Below is a small trained network, with its code and all its weights. Each question gives an input and a class and asks what happens when units are switched off, that is, made to give their printed mean instead of their output.

import numpy as np


def w(rows, s, z=0):
    codes = np.array(rows[::2]) - 128.0
    scale = np.full(codes.shape[1], s)
    scale[-1] = z or s
    return codes * scale


def f(y):
    return np.maximum(y, 0)


def log_softmax(a):
    a = a - a.max(-1, keepdims=True)
    return a - np.log(np.exp(a).sum(-1, keepdims=True))


def net(x, mask):
    res = np.array(x, float).reshape(1, 7) / 4 @ E
    y = f(res @ A[0][:, :-1].T + A[0][:, -1])
    res = res + np.where(mask, y, B[0][:, -1]) @ B[0][:, :-1]
    return log_softmax(res[-1] @ U[:, :-1].T + U[:, -1])


A, B = {}, {}
E = w([
[117,117,139,139],'x0',
[108,109,170,158],'x1',
[143,142,111,115],'x2',
[50,196,123,170],'x3',
[176,139,52,244],'x4',
[157,153,67,82],'x5',
[115,115,157,146],'x6',
],0.011)
A[0] = w([
[225,11,163,98,78],'neuron 1',
[110,143,116,139,112],'neuron 2',
[140,119,119,147,195],'neuron 3',
[138,105,97,167,95],'neuron 4',
[133,125,109,90,86],'neuron 5',
[145,164,204,176,141],'neuron 6',
[100,63,172,150,184],'neuron 7',
[86,106,164,92,204],'neuron 8',
[215,147,156,157,138],'neuron 9',
[206,91,192,133,66],'neuron 10',
[81,93,122,74,91],'neuron 11',
[119,156,147,199,166],'neuron 12',
[141,91,84,179,82],'neuron 13',
[162,210,108,215,78],'neuron 14',
[9,231,105,138,121],'neuron 15',
[181,55,117,148,135],'neuron 16',
[207,69,145,114,119],'neuron 17',
[117,152,180,86,95],'neuron 18',
[143,172,168,162,101],'neuron 19',
[94,68,115,124,219],'neuron 20',
[84,83,87,121,240],'neuron 21',
[185,188,146,98,182],'neuron 22',
[15,173,201,169,133],'neuron 23',
[70,56,121,53,102],'neuron 24',
[175,157,64,111,178],'neuron 25',
[144,123,137,133,175],'neuron 26',
[104,126,142,134,102],'neuron 27',
[152,27,150,88,174],'neuron 28',
[73,72,89,135,253],'neuron 29',
[174,128,87,195,97],'neuron 30',
[125,133,58,107,111],'neuron 31',
[48,245,130,150,92],'neuron 32',
[188,75,67,234,97],'neuron 33',
[127,155,47,78,96],'neuron 34',
],0.012,0.0059)
B[0] = w([
[165,105,17,167,228],'neuron 1',
[149,122,97,154,147],'neuron 2',
[113,149,191,132,176],'neuron 3',
[64,71,197,65,168],'neuron 4',
[99,113,130,137,151],'neuron 5',
[125,114,176,99,183],'neuron 6',
[149,140,151,153,202],'neuron 7',
[107,168,145,89,220],'neuron 8',
[121,141,163,45,175],'neuron 9',
[150,86,63,130,174],'neuron 10',
[83,61,133,106,178],'neuron 11',
[158,165,146,131,210],'neuron 12',
[85,103,147,116,181],'neuron 13',
[88,80,98,95,224],'neuron 14',
[178,122,46,204,249],'neuron 15',
[149,171,96,161,191],'neuron 16',
[186,116,34,199,197],'neuron 17',
[95,13,147,139,182],'neuron 18',
[92,127,78,163,153],'neuron 19',
[135,138,185,131,188],'neuron 20',
[134,230,254,120,198],'neuron 21',
[104,184,163,150,179],'neuron 22',
[176,109,98,151,254],'neuron 23',
[67,104,145,138,207],'neuron 24',
[104,189,142,129,208],'neuron 25',
[131,124,177,156,157],'neuron 26',
[123,105,146,101,144],'neuron 27',
[143,203,127,145,223],'neuron 28',
[138,188,199,146,207],'neuron 29',
[69,122,120,35,211],'neuron 30',
[149,96,142,165,167],'neuron 31',
[169,106,60,204,226],'neuron 32',
[102,111,160,72,254],'neuron 33',
[99,112,115,130,184],'neuron 34',
],0.0064,0.0097)
U = w([
[255,137,132,216,61],'0',
[31,70,211,121,38],'1',
[200,226,228,165,253],'2',
],0.0083,0.0037)

Each question gives the input, the list of numbers given to net, and the class t.
The units are the neurons (one row each of A and B). Each row of codes is followed by its name. A weight is (code - 128) times the scale printed after its matrix; where a second scale follows, it is the last column's (A, B and U).
mask holds one flag per neuron, in row order. A switched-off neuron (its flag False) gives its mean, the last column of its row in B, instead of its output. The means were averaged over made-up inputs and are rounded, as every weight is.
A unit's drop is (log p(t) with every unit on - log p(t) with that unit switched off) / (log p(t) with every unit on - log p(t) with every unit switched off).
The circuit of an input: a set's keep is (log p(t) with only the set's units on - log p(t) with every unit switched off) / (log p(t) with every unit on - log p(t) with every unit switched off). Starting from the 12 units with the biggest drops (on a tie, the unit counted first), units are removed one at a time, each time the one whose removal leaves the highest keep (on an exact tie, the one counted first), for as long as the keep stays at least 0.8.
units of the circuit, in order: the units of the circuit, biggest drop first
most important unit: the unit with the biggest drop
top k neurons: the k neurons with the biggest drops, biggest first
drop of u: that unit's drop, to one decimal
input [5,7,-5,3,-1,-6,-8], class 2: most important unit : neuron 1
input [-1,7,2,6,-1,3,6], class 0: units of the circuit, in order : (neuron 15; neuron 32)
input [-6,-8,-5,7,8,-6,-4], class 1: top 4 neurons : (neuron 14; neuron 30; neuron 33; neuron 4)
input [-2,8,-6,-8,-8,-2,0], class 0: top 2 neurons : (neuron 1; neuron 17)
input [6,-1,-4,-8,-6,6,3], class 0: top 2 neurons : (neuron 1; neuron 17)
input [-1,-7,8,-1,1,5,2], class 2: units of the circuit, in order : (neuron 25; neuron 15)
input [-8,-4,6,7,-3,-1,0], class 0: units of the circuit, in order : (neuron 15; neuron 32)
input [-4,1,-5,-8,-7,5,8], class 0: top 3 neurons : (neuron 1; neuron 17; neuron 28)
input [-7,5,-5,7,8,0,-3], class 1: top 3 neurons : (neuron 14; neuron 30; neuron 33)
input [-5,-1,-6,-6,-1,-2,8], class 0: top 2 neurons : (neuron 1; neuron 17)
input [-5,3,-1,7,0,4,-3], class 0: top 2 neurons : (neuron 15; neuron 32)
input [-5,-1,-3,4,-2,-1,-1], class 0: top 2 neurons : (neuron 15; neuron 32)
input [-7,6,3,6,0,-1,4], class 0: drop of neuron 1 : 0.0
input [-4,1,-1,-8,-1,-8,4], class 0: units of the circuit, in order : (neuron 1)
input [4,3,-2,-4,7,7,2], class 1: drop of neuron 33 : 0.1
input [8,-7,-6,4,6,3,4], class 1: drop of neuron 14 : 0.2
